Below is a small trained network, with its code and all its weights. Each question gives an input and a target symbol and asks what happens when units are switched off, that is, made to give their printed mean instead of their output.

import numpy as np


def w(rows, s, z=0):
    codes = np.array(rows[::2]) - 128.0
    scale = np.full(codes.shape[1], s)
    scale[-1] = z or s
    return codes * scale


def f(y):
    return np.maximum(y, 0)


def softmax(a):
    e = np.exp(a - a.max(-1, keepdims=True))
    return e / e.sum(-1, keepdims=True)


def log_softmax(a):
    a = a - a.max(-1, keepdims=True)
    return a - np.log(np.exp(a).sum(-1, keepdims=True))


def net(x, mask):
    ids = ['αβγεηθλμξστφψω'.index(c) for c in x.split()]
    T = len(ids)
    res = E[ids] + P[:T]
    u = 0
    for l in range(3):
        r = res
        for j in range(2):
            rows = slice(3 * j, 3 * j + 3)
            q, k, v = (r @ M[l][rows].T for M in (Q, K, V))
            z = softmax(np.where(np.tri(T) > 0, q @ k.T / 3**0.5, -1e9)) @ v
            o = O[l][rows]
            res = res + np.where(mask[u + j], z, o[:, -1]) @ o[:, :-1]
        u += 2
        y = f(res @ A[l][:, :-1].T + A[l][:, -1])
        res = res + np.where(mask[u : u + 8], y, B[l][:, -1]) @ B[l][:, :-1]
        u += 8
    return log_softmax(res[-1] @ U[:, :-1].T + U[:, -1])


Q, K, V, O, A, B = {}, {}, {}, {}, {}, {}
E = w([
[204,137,186,81,66,175],'α',
[221,138,159,147,116,91],'β',
[98,104,114,182,66,167],'γ',
[146,93,156,87,29,193],'ε',
[125,173,49,136,211,98],'η',
[122,125,115,238,125,105],'θ',
[19,181,180,117,158,44],'λ',
[80,125,68,5,126,130],'μ',
[93,136,182,86,73,64],'ξ',
[106,205,128,70,141,115],'σ',
[34,158,59,157,164,104],'τ',
[157,231,113,107,155,157],'φ',
[245,110,80,109,142,116],'ψ',
[206,154,173,42,117,45],'ω',
],0.011)
P = w([
[123,254,88,189,93,108],'0',
[117,60,184,152,186,204],'1',
[150,134,37,34,52,97],'2',
[108,72,191,152,174,230],'3',
[147,130,42,43,52,90],'4',
[104,77,192,162,168,240],'5',
[153,123,39,57,46,96],'6',
[102,82,196,157,166,251],'7',
[151,118,35,75,48,89],'8',
],0.0087)
Q[0] = w([
[124,119,74,115,175,116],'0.h1',
[133,119,213,85,100,157],'0.h1',
[195,205,112,29,173,56],'0.h1',
[100,95,165,123,94,255],'0.h2',
[120,95,191,157,144,228],'0.h2',
[39,128,112,181,192,223],'0.h2',
],0.0079)
K[0] = w([
[166,120,68,150,157,114],'0.h1',
[166,128,209,140,27,139],'0.h1',
[203,152,90,42,172,68],'0.h1',
[57,2,198,107,93,214],'0.h2',
[157,70,194,141,172,165],'0.h2',
[102,65,157,184,199,206],'0.h2',
],0.0069)
V[0] = w([
[125,38,103,74,116,79],'0.h1',
[95,193,101,34,130,168],'0.h1',
[138,155,191,171,139,91],'0.h1',
[139,140,100,108,50,80],'0.h2',
[172,151,48,125,32,3],'0.h2',
[182,215,67,183,148,158],'0.h2',
],0.0051)
O[0] = w([
[155,45,103,62,185,84,100],'0.h1',
[157,159,66,174,147,121,254],'0.h1',
[122,243,192,160,116,184,70],'0.h1',
[109,134,99,153,110,66,177],'0.h2',
[156,74,2,220,116,36,185],'0.h2',
[142,103,129,196,75,160,197],'0.h2',
],0.0044,0.002)
A[0] = w([
[180,57,138,75,110,84,141],'0.n1',
[44,96,145,172,85,108,150],'0.n2',
[153,2,122,72,42,204,59],'0.n3',
[177,119,138,159,87,130,107],'0.n4',
[106,160,95,151,43,127,124],'0.n5',
[119,144,155,76,62,181,118],'0.n6',
[121,87,131,181,166,70,254],'0.n7',
[166,88,94,158,87,133,189],'0.n8',
],0.0084,0.0034)
B[0] = w([
[38,244,120,172,155,209,226],'0.n1',
[46,198,147,2,76,126,184],'0.n2',
[134,92,90,163,140,47,246],'0.n3',
[139,161,116,105,97,158,171],'0.n4',
[178,244,120,154,163,70,252],'0.n5',
[132,96,116,36,146,99,219],'0.n6',
[119,110,138,97,46,180,223],'0.n7',
[108,193,139,32,97,150,255],'0.n8',
],0.0064,0.0039)
Q[1] = w([
[183,28,161,128,203,60],'1.h1',
[119,2,223,124,197,171],'1.h1',
[169,251,105,145,177,51],'1.h1',
[67,117,111,187,216,161],'1.h2',
[121,75,218,224,114,186],'1.h2',
[93,59,153,203,184,188],'1.h2',
],0.0062)
K[1] = w([
[179,65,136,100,126,124],'1.h1',
[77,2,132,50,128,129],'1.h1',
[186,182,163,150,126,150],'1.h1',
[159,103,151,101,160,142],'1.h2',
[156,46,117,92,102,181],'1.h2',
[89,92,115,117,160,145],'1.h2',
],0.0075)
V[1] = w([
[53,113,85,132,28,253],'1.h1',
[214,102,190,95,80,106],'1.h1',
[92,114,89,227,174,161],'1.h1',
[132,141,101,172,102,92],'1.h2',
[149,170,231,104,225,114],'1.h2',
[65,76,57,39,7,248],'1.h2',
],0.0049)
O[1] = w([
[189,182,227,79,214,93,194],'1.h1',
[179,102,138,142,1,133,34],'1.h1',
[134,114,162,229,234,95,27],'1.h1',
[101,148,99,157,143,89,254],'1.h2',
[112,132,122,156,31,217,53],'1.h2',
[131,161,216,12,205,80,129],'1.h2',
],0.0062,0.0021)
A[1] = w([
[189,100,139,194,201,176,182],'1.n1',
[173,105,76,76,167,174,253],'1.n2',
[147,136,81,68,26,98,141],'1.n3',
[16,65,254,37,141,186,127],'1.n4',
[188,183,249,167,82,237,192],'1.n5',
[71,172,149,157,155,65,119],'1.n6',
[68,158,116,157,216,143,136],'1.n7',
[72,94,184,176,245,157,93],'1.n8',
],0.0068,0.0048)
B[1] = w([
[255,95,154,77,49,151,148],'1.n1',
[81,168,220,94,101,91,230],'1.n2',
[126,144,55,124,172,73,244],'1.n3',
[54,101,173,201,52,131,254],'1.n4',
[239,172,198,138,154,151,210],'1.n5',
[172,143,85,138,166,125,169],'1.n6',
[137,134,65,109,122,179,173],'1.n7',
[150,122,107,186,57,179,160],'1.n8',
],0.0077,0.008)
Q[2] = w([
[143,255,82,118,152,112],'2.h1',
[200,125,185,69,135,119],'2.h1',
[109,145,156,207,48,233],'2.h1',
[105,92,109,93,141,186],'2.h2',
[121,39,141,93,164,178],'2.h2',
[136,64,152,151,148,152],'2.h2',
],0.0099)
K[2] = w([
[205,212,80,204,161,149],'2.h1',
[179,153,153,37,185,100],'2.h1',
[108,126,157,128,125,221],'2.h1',
[89,57,153,130,101,177],'2.h2',
[100,2,194,84,116,137],'2.h2',
[130,63,107,59,94,135],'2.h2',
],0.0087)
V[2] = w([
[201,126,177,38,179,171],'2.h1',
[174,103,128,253,113,229],'2.h1',
[95,192,112,65,205,232],'2.h1',
[119,102,24,138,242,43],'2.h2',
[148,170,38,168,200,92],'2.h2',
[93,218,168,211,91,122],'2.h2',
],0.0071)
O[2] = w([
[201,192,87,58,218,135,105],'2.h1',
[107,185,136,254,122,80,135],'2.h1',
[82,167,65,114,248,186,154],'2.h1',
[160,42,180,166,186,132,127],'2.h2',
[82,86,146,112,193,111,219],'2.h2',
[70,147,214,73,101,160,246],'2.h2',
],0.0082,0.012)
A[2] = w([
[210,141,145,73,217,146,13],'2.n1',
[128,155,92,108,170,1,142],'2.n2',
[97,131,203,155,65,120,154],'2.n3',
[140,114,166,102,91,93,240],'2.n4',
[125,172,158,133,172,123,236],'2.n5',
[142,86,120,147,163,151,168],'2.n6',
[183,167,27,79,73,139,134],'2.n7',
[141,74,81,147,159,54,253],'2.n8',
],0.0093,0.0027)
B[2] = w([
[123,129,5,167,148,115,204],'2.n1',
[174,176,162,180,93,173,215],'2.n2',
[151,125,84,164,173,75,251],'2.n3',
[160,88,148,79,145,111,185],'2.n4',
[106,79,160,109,134,170,201],'2.n5',
[164,165,161,126,128,158,144],'2.n6',
[102,45,104,160,92,177,188],'2.n7',
[203,125,157,146,120,128,181],'2.n8',
],0.012,0.015)
U = w([
[137,118,144,177,62,199,132],'α',
[176,201,99,143,95,43,155],'β',
[220,134,100,144,179,93,112],'γ',
[115,208,90,100,180,117,107],'ε',
[77,186,108,184,127,116,18],'η',
[182,102,206,202,129,159,75],'θ',
[64,50,91,206,146,85,70],'λ',
[243,151,198,86,98,137,189],'μ',
[1,64,126,98,121,129,166],'ξ',
[126,79,52,163,115,124,95],'σ',
[123,73,164,80,154,58,255],'τ',
[110,55,162,115,199,158,180],'φ',
[102,204,227,71,141,135,200],'ψ',
[178,34,121,170,74,97,71],'ω',
],0.0068,0.0035)

Each question gives the input, a string of symbols that net reads in full, and the target symbol t.
The units are the heads (3 rows each of Q, K, V and O) and the neurons (one row each of A and B). Each row of codes is followed by its name. A weight is (code - 128) times the scale printed after its matrix; where a second scale follows, it is the last column's (O, A, B and U).
mask holds one flag per unit, layer by layer, with each layer's heads first. A switched-off unit (its flag False) gives its mean, the last column of its rows in O or B, instead of its output. The means were averaged over made-up inputs and are rounded, as every weight is.
A unit's drop is (log p(t) with every unit on - log p(t) with that unit switched off) / (log p(t) with every unit on - log p(t) with every unit switched off).
The circuit of an input: a set's keep is (log p(t) with only the set's units on - log p(t) with every unit switched off) / (log p(t) with every unit on - log p(t) with every unit switched off). Starting from the 12 units with the biggest drops (on a tie, the unit counted first), units are removed one at a time, each time the one whose removal leaves the highest keep (on an exact tie, the one counted first), for as long as the keep stays at least 0.8.
circuit, biggest first: the units of the circuit, biggest drop first
most important unit: the unit with the biggest drop
k most important neurons: the k neurons with the biggest drops, biggest first
top k neurons in layer l: the k neurons of layer l with the biggest drops, biggest first
heads that matter: for each layer, one digit per head in row order, 1 if its drop is at least 0.15 and else 0, layers parted by /
input σ α σ α τ ξ γ φ ξ, target λ: 2 most important neurons -> 0.n5, 0.n7
input α σ α λ σ τ μ η, target α: most important unit -> 2.h2
input τ μ ω λ η λ σ ω θ, target φ: circuit, biggest first -> 2.h2, 2.h1, 1.h1, 1.n4
input η σ ψ, target θ: 2 most important neurons -> 1.n4, 2.n8
input α θ α, target α: 2 most important neurons -> 2.n7, 2.n2
input α ξ α μ, target ξ: heads that matter -> 01 / 00 / 11
input γ β η, target ε: top 3 neurons in layer 0 -> 0.n2, 0.n5, 0.n3
input τ η β, target φ: top 2 neurons in layer 0 -> 0.n5, 0.n2
input ε σ σ λ ε, target σ: 3 most important neurons -> 1.n4, 2.n7, 2.n1
input ξ α β τ η λ ω τ, target η: 2 most important neurons -> 1.n4, 2.n3
input μ λ η σ μ ε τ, target γ: heads that matter -> 00 / 01 / 11
input μ μ σ σ ψ μ ψ, target γ: top 3 neurons in layer 1 -> 1.n4, 1.n3, 1.n8
input η ε ψ γ γ, target θ: 3 most important neurons -> 1.n4, 2.n8, 2.n2
input η β η β, target γ: most important unit -> 1.n5
input α η β ε, target ω: top 2 neurons in layer 0 -> 0.n3, 0.n6
input ψ γ θ τ β, target μ: heads that matter -> 01 / 11 / 11
input γ γ μ φ η γ μ, target ε: top 3 neurons in layer 1 -> 1.n4, 1.n2, 1.n6
input τ ω φ ψ τ σ η ω ψ, target φ: top 2 neurons in layer 1 -> 1.n4, 1.n6
input ε α φ α μ μ, target ξ: 2 most important neurons -> 2.n7, 2.n2
input β ε μ, target β: most important unit -> 2.h1
input α θ φ σ ξ σ σ ψ ε, target α: heads that matter -> 10 / 10 / 01
input μ μ τ ψ ψ β η μ ε, target γ: 2 most important neurons -> 1.n4, 2.n1
input η ξ ξ λ ψ, target θ: heads that matter -> 01 / 11 / 11
input τ η θ ψ, target σ: top 2 neurons in layer 1 -> 1.n1, 1.n4
input β α α ψ ψ σ, target ψ: heads that matter -> 01 / 10 / 11
input θ η ε θ μ φ β ω, target φ: top 2 neurons in layer 2 -> 2.n5, 2.n3
